Here is a tiny trained network, its code and every weight. The questions are about switching its units off for an input and a class, where a switched-off unit gives its printed mean instead of its output.

import numpy as np


def w(rows, s, z=0):
    codes = np.array(rows[::2]) - 128.0
    scale = np.full(codes.shape[1], s)
    scale[-1] = z or s
    return codes * scale


def norm(h):
    return h / np.sqrt((h * h).mean(-1, keepdims=True) + 1e-5)


def f(y):
    return y / 2 * (1 + np.tanh(0.7978845608 * (y + 0.044715 * y**3)))


def log_softmax(a):
    a = a - a.max(-1, keepdims=True)
    return a - np.log(np.exp(a).sum(-1, keepdims=True))


def net(x, mask):
    res = np.array(x, float).reshape(1, 7) / 4 @ E
    u = 0
    for l in range(3):
        y = f(norm(res) @ A[l][:, :-1].T + A[l][:, -1])
        res = res + np.where(mask[u : u + 5], y, B[l][:, -1]) @ B[l][:, :-1]
        u += 5
    return log_softmax(norm(res)[-1] @ U[:, :-1].T + U[:, -1])


A, B = {}, {}
E = w([
[158,126,147,124,120,127,142,145,126,127,101],'x0',
[134,123,128,108,104,124,138,141,141,140,122],'x1',
[125,141,147,125,121,124,146,132,140,166,123],'x2',
[92,96,195,197,9,100,131,83,159,84,164],'x3',
[80,171,211,55,141,25,67,108,82,92,97],'x4',
[136,140,144,143,148,128,139,115,130,126,118],'x5',
[116,131,121,131,117,124,125,129,124,142,114],'x6',
],0.015)
A[0] = w([
[136,122,87,169,158,168,112,147,119,179,148,44],'0.n1',
[144,158,69,16,229,130,107,148,81,185,111,67],'0.n2',
[156,119,5,137,187,195,159,144,142,201,139,251],'0.n3',
[159,113,71,232,82,212,165,139,150,155,168,6],'0.n4',
[209,134,81,75,176,159,164,155,136,144,95,247],'0.n5',
],0.018,0.0028)
B[0] = w([
[137,147,134,143,129,140,96,176,60,95,179,175],'0.n1',
[119,34,75,107,183,86,215,86,194,72,45,238],'0.n2',
[193,255,206,51,25,167,68,122,51,222,245,252],'0.n3',
[100,5,74,178,184,87,184,105,209,74,33,246],'0.n4',
[68,213,173,170,133,177,58,176,78,146,174,214],'0.n5',
],0.011,0.025)
A[1] = w([
[193,29,58,202,84,158,156,140,170,169,98,62],'1.n1',
[144,120,91,157,146,142,133,187,152,129,92,2],'1.n2',
[148,26,19,251,165,168,168,146,227,152,84,215],'1.n3',
[141,110,62,30,239,103,193,165,161,152,35,90],'1.n4',
[119,121,23,105,234,111,106,120,106,139,49,220],'1.n5',
],0.017,0.0026)
B[1] = w([
[174,104,115,127,119,109,205,93,198,145,142,195],'1.n1',
[140,108,154,113,101,140,129,102,77,127,149,143],'1.n2',
[165,160,148,177,97,138,206,94,146,140,217,253],'1.n3',
[109,73,69,59,196,128,123,129,128,118,3,223],'1.n4',
[123,83,114,94,165,102,72,128,140,199,42,197],'1.n5',
],0.016,0.025)
A[2] = w([
[66,148,248,145,29,31,71,112,100,16,126,38],'2.n1',
[102,87,29,237,141,97,177,127,153,44,96,38],'2.n2',
[136,59,82,161,168,193,175,78,105,38,116,247],'2.n3',
[133,225,88,141,132,204,65,198,48,184,179,90],'2.n4',
[136,183,135,186,225,170,114,237,142,26,129,244],'2.n5',
],0.017,0.0011)
B[2] = w([
[45,122,212,154,101,107,97,113,101,21,124,220],'2.n1',
[135,178,165,125,106,152,134,111,77,150,153,191],'2.n2',
[80,183,125,37,67,137,137,149,171,211,155,186],'2.n3',
[174,136,59,193,144,132,52,230,117,127,120,250],'2.n4',
[128,207,184,127,107,122,143,174,143,220,6,133],'2.n5',
],0.014,0.021)
U = w([
[182,173,100,145,120,173,53,218,95,165,155,158],'0',
[80,96,126,48,186,117,97,136,125,124,1,171],'1',
[153,117,167,160,56,130,215,82,187,139,184,145],'2',
[27,110,249,129,79,98,97,90,106,6,118,8],'3',
],0.011,0.0013)

Each question gives the input, the list of numbers given to net, and the class t.
The units are the neurons (one row each of A and B). Each row of codes is followed by its name. A weight is (code - 128) times the scale printed after its matrix; where a second scale follows, it is the last column's (A, B and U).
mask holds one flag per neuron, layer by layer. A switched-off neuron (its flag False) gives its mean, the last column of its row in B, instead of its output. The means were averaged over made-up inputs and are rounded, as every weight is.
A unit's drop is (log p(t) with every unit on - log p(t) with that unit switched off) / (log p(t) with every unit on - log p(t) with every unit switched off).
The circuit of an input: a set's keep is (log p(t) with only the set's units on - log p(t) with every unit switched off) / (log p(t) with every unit on - log p(t) with every unit switched off). Starting from the 12 units with the biggest drops (on a tie, the unit counted first), units are removed one at a time, each time the one whose removal leaves the highest keep (on an exact tie, the one counted first), for as long as the keep stays at least 0.8.
circuit, biggest first: the units of the circuit, biggest drop first
k most important neurons: the k neurons with the biggest drops, biggest first
k most important neurons of layer l: the k neurons of layer l with the biggest drops, biggest first
drop of u: that unit's drop, to one decimal
input [3,6,4,1,5,7,-8], class 3: most important neuron : 0.n2
input [8,-7,3,2,5,4,-7], class 3: 3 most important neurons of layer 0 : 0.n2; 0.n4; 0.n3
input [7,1,-2,4,1,-8,1], class 3: circuit, biggest first : 0.n4; 1.n4; 0.n3; 1.n3
input [6,2,5,0,0,-7,8], class 0: 4 most important neurons : 0.n4; 0.n2; 1.n4; 1.n1
input [-3,-1,4,3,4,-5,3], class 3: 3 most important neurons : 0.n2; 0.n4; 1.n4
input [7,-1,1,4,3,2,-2], class 3: 3 most important neurons : 0.n4; 0.n2; 1.n4
input [5,-4,6,0,-8,8,7], class 0: 4 most important neurons : 0.n3; 0.n2; 0.n5; 0.n1
input [2,3,4,3,2,3,4], class 3: 3 most important neurons : 0.n4; 0.n2; 1.n4
input [4,3,-6,3,1,8,-5], class 3: 4 most important neurons : 0.n4; 0.n2; 1.n4; 0.n3
input [-5,-2,1,3,1,6,1], class 3: 4 most important neurons : 0.n4; 0.n2; 1.n4; 0.n3
input [2,0,-4,7,1,1,-5], class 3: drop of 2.n5 : 0.0
input [-5,1,1,-4,-3,-1,-2], class 0: drop of 0.n3 : 4.6
input [7,-8,-2,-1,-5,-6,-6], class 0: drop of 0.n3 : 4.7
input [-1,-7,4,-1,-5,8,5], class 0: circuit, biggest first : 0.n3
input [-1,-8,5,2,4,-1,8], class 3: drop of 0.n3 : 0.3
